[[ 163.268  162.551 -182.189   17.726  211.523   91.215]
 [ 162.614  172.670  219.718  111.723   -6.875   17.726]] => 219.718

[[ 209.4  -17.9 -114.1  154.2  167.3]
 [  10.9   -6.9 -212.4   45.2  169.1]
 [ -76.7   -7.5  140.1  -31.8   97.0]] => -212.4

[[-1.8 -1.6 -1.6 -0.6 -1.7 -1.0 -1.7]
 [ 0.3  0.4  0.5  0.0  0.4  0.2  0.4]
 [ 1.4  1.3  1.4  0.7  1.4  1.0  1.4]] => 0.5

[[-0.14 -0.19 -0.16 -0.06 -0.16]
 [ 0.12 -0.11 -0.11 -0.11 -0.13]] => -0.11

[[-0.531 -1.457 -1.599 -0.665]
 [ 0.093  1.985  1.199  1.461]] => 1.199

[[ -33.89   44.65  -50.86  -43.44 -111.84  -21.83]
 [-221.81   87.26 -212.00 -211.28   88.84  137.30]
 [ 150.35  145.72  141.59  148.98 -155.38  137.02]] => -212.00

[[ 101.79   -9.37  102.90  110.84]
 [-176.03  -66.80 -174.18 -186.65]] => -174.18
---
Q: array([ 30, 175,  83, 126,  10, 203])
A: 83

Q:
array([[142,  70,  72, 130, 170],
       [164, 127, 127,  52,  45],
       [109,  18, 210,  66, 106]])
A: 210

Q:
array([[ 11, -29, -34,  21,  19],
       [  3,  -5,  -6,  38,  30]])
A: -6

Q: array([144, 201, 178, 174,  11,  15,  27])
A: 178

Q: array([2, 3, 5, 6, 6, 8])
A: 5

Q: array([4, 7, 2, 5, 6, 6, 1])
A: 2

Q: array([354, 208, 926, 306, 409])
A: 926

Q:
array([[59, 42, 48, 44, 85, 38, 65],
       [44, 37, 51, 42, 40, 30, 57],
       [30, 40, 70, 39, 14, 40, 36]])
A: 70
---
Input:
 .04 -.05 -.12 -.65  .13
-.14  .21  .40 -.07 -.08
 .01  .15  .27 -.14 -.03
Output: .40, .40

Input:  .03 -.17  .01  .42  .13 -.62  .64
Output: .42, .64

Input:
 .44 -.02 -.56  .25  .02  .11  .23
-.14 -.32 -.58 -.42 -.10  .33 -.38
-.47  .15  .15 -.25 -.37 -.01 -.38
Output: -.42, .44

Input: -.75  .73 -.03  .47 -.56 -.03  .44
Output: .47, .73

Input:
-.68  .17 -.67 -.24  .38  .09 -.19
-.53 -.44 -.49  .21 -.21  .32  .29
-.68  .05  .03  .40  .61 -.33  .49
Output: .21, .61

Input: -.57  .54  .57  .08 -.52
Output: .57, .57

Input:
 .03 -.12 -.16 -.32  .28
-.17  .36 -.27  .09  .00
 .23  .69  .44  .26  .12
Output: -.27, .69
---
-.03 -.18 -.38  .12  .00  .06
-.05 -.35  .68  .53 -.23 -.28
-.01 -.03 -.04  .62  .26  .23
-> .00

 .08  .00  .62  .35 -.09 -.21  .20
-.02 -.07 -.73 -.13 -.13  .01 -.02
 .07 -.11 -.29  .05  .26 -.36  .23
-> -.09

 .60 -.21 -.16 -.22
-.61  .26 -.34 -.04
 .50 -.01 -.09  .18
-> -.61

 .00  .13  .02  .02
-.13 -.22  .03  .29
-.24 -.61 -.11  .40
-> -.13

 .36 -.33  .55 -.20  .20 -> .20

 .35 -.35  .00  .18 -.39  .70  .49 -> -.39
---
Input:
[[0, -23, 28, 9, 4, 3, -41],
 [-15, -2, 9, -2, 12, 34, -2],
 [17, -5, 15, 24, -22, -19, 8]]
Output: -23

Input:
[[374, 617, 368, 897, 938],
 [642, 104, 283, 555, 348],
 [250, 948, 500, 555, 849]]
Output: 617

Input:
[[786, 385, 388, 75, 412],
 [638, 605, 476, 279, 714],
 [653, 589, 457, 235, 715]]
Output: 385

Input:
[[-32, -2, 3, 49],
 [20, 25, 4, 49],
 [11, -3, -3, -29]]
Output: -2

Input:
[[17, 33, -33, -40, 17],
 [37, -15, -25, 29, 39],
 [42, -7, -43, 1, 7]]
Output: 33

Input:
[[5193, 4629, 5420, 5816, 6880, 8426],
 [4923, 4945, 7205, 6567, 6048, 5105],
 [2329, 4430, 6545, 6172, 5662, 5600]]
Output: 4629

Input:
[[42, 18, 41, 55, 35, 68],
 [25, 40, 63, 53, 42, 50],
 [63, 27, 32, 70, 58, 83]]
Output: 18

Input:
[[-244, -2, 374, 721],
 [80, 514, 617, 40],
 [866, -319, -713, -180]]
Output: -2
